Each row is followed by its group and then its class within the group.
[ 22  19  -6 -53 -11   7   1  20  14   4   0  11  24   2 -15   0 -39 -55
  12   8 -23   3]
<36> > J
[  4  22   3   8   8   1 -13  -2  -9  29   7  38  -5  -6   1  -4   7   9
   3   9 -13  -7]
<29> > T
[  5  -3  -5   0   6 -13 -21  -5 -11  -2 -17  24  -5   2   9   6  28  34
  -8  19   7 -17]
<29> > T
[ -5   2  -6  14  -4   7  -3   7  -1   5   6 -15   3  -9 -10  -6  -5  25
  -3   5   7 -35]
<39> > W
[  9  -4 -19   3 -11  -6   1   2  12   5   9 -10   3  -2   1  -5 -18   3
  -3  13   1 -10]
<39> > W
[  5  18   0  17  -4  -1  -4   4 -20  -6  -6  18  -6  -3  -3   3  10  15
   2   3   1 -21]
<29> > M
[  2  -3 -10  23  -9 -10  -3  10   5  13   7 -10  -2 -14  -4  -2 -12  10
  -5  12   6 -27]
<39> > W
[  6  26 -19   8  -1  -6   3   1  -4   4   0  37  -1 -10  -5 -12  -3  10
   5   1  -1 -18]
<29> > M
[  9   2 -19 -19  -7   7   4 -20  -4   5  -1   6  -1   4  -1 -11 -13 -13
  -1   8   0   8]
<36> > E
[ -9  -1  -7  28  -5   3   7  15  10   3  11   1   1 -16  -3   6 -30  18
   2   3   6 -12]
<39> > W
[  6  11  -4   0  -5  -4  -5   5  -6   0   4  25 -10  -8   5  25  -4  -3
   2   7   2 -10]
<29> > M
[  3  18  13  -2   5   9   7  -2  -2  -9 -12   7   0   3  -5  10   6  -7
   4 -17  -8  -7]
<36> > J
[ 14  15  -5  -9   0  11 -15  -7  10   4   9  50  -3  -3  -2 -13 -21 -29
  14  14 -18   6]
<29> > T
[  1   4 -10  21  -2   1  13  18  11   1  10   3   2 -11   4   5 -15  20
   1 -24   0 -19]
<39> > W
[ -8   1 -20  18 -11  -2  14  13  13  13   4 -22  19  -5  -5 -13 -22   4
  -5   4  -1 -27]
<39> > R
[  2   0  -9  15  -3   6  11  -1  14   2  10   3   3 -10  -4   5 -34  -2
   3  14 -10 -14]
<39> > W
[  5  -3  -7  18  -2   2   0  -3   3   5  10  -8  -3  -8  -2  -1 -22   5
  -3   6   2 -15]
<39> > W
[  5   9   4   1  -3  18  -8   2   2   3  -7  14   2  -2 -17   1  -6 -15
   5   1 -13  -7]
<36> > E
[  6  -4 -22   9  -1  -4 -17   3   8  18   8  -2  -4  -7  -2  -5 -10  -4
   4   3  38 -21]
<39> > W
[  7   5  -1  -5   2  -1 -10 -10   2   4   6  11  -1  38   1  -9   3  -7
   2  -1   2   9]
<36> > E

Each row is followed by its group and then its class within the group.
[  0  14 -23  -2   0 -37 -16  -2  24   4  30  10   9   2   5   1 -16  12
   2   0   7   1]
J288 > G
[ -2   7   9   2  -1 -29   0  -2  21  -6  33  -4  -6  -4   1  -2 -13   5
  -5   2   4   3]
J288 > V
[-12  11  -7   9   1  13   0   5   3   1 -12  13   4   1   4   5 -16  -1
   5  -6   3   3]
J910 > N
[-12   1  18  -7  -3  -5  -5  -3  12  -5  19   8   1  -5   7  -8   4   9
  -2   4   5   0]
J288 > V
[ -7   7 -26   7   2   0   0   7  11   1  -9  -7   4   5  -8   3  -5  -5
   2   1   0   0]
J910 > N
[ -3  13  -3  -7  -5 -21 -12  -8  13  -5  22   6   2  -4  -8  -6  -2   5
  -1  -3  -2  11]
J288 > G
[  6   2 -12  -4  -3  -4 -16  -7  13   1  26   4   6   0   8   4   1   6
  -3  -1   4   2]
J288 > V
[ -6  12 -23  18 -12  19  -3  -4   7   0  -6   5   0  -2  -5  10 -11   1
   0   0   1   2]
J910 > L
[-14  18   3  -4  -5 -14 -10 -15   9  -1  15   5   4  -5  -1  -1   2   3
  -1   1  -5  -1]
J288 > V
[  1  13 -16   3   2  14  -4   5  12   5  -3  11   1  -3  -2   0 -11   5
  -3  -3   6   0]
J910 > L
[-10   6  -6  11   1   4   2   0  18   1  -3  -1  -7  -2  -8   6 -16  -4
   1   8   1  12]
J910 > N
[ 12  -3  -2 -16  -4 -14  -3  -2  24   3  22   5   1 -11   5   9  -7   1
  -4   2   7   8]
J288 > G
[ 12  -3   8   2  -7 -19 -10  -6  21  -1  37   0   2   2   3   1   0   0
  -1  -1   5   1]
J288 > V
[  4  22   7  -2  -5 -18  -9 -10  16   3  19  11   6  -5  -3  -7  -5  13
   4   1   6   4]
J288 > G
[  2  21  -4  -4  -6 -17  -5  -7  19  -4  17   0   6  -1   0   4  -5  -8
   3  -6   3   7]
J288 > G
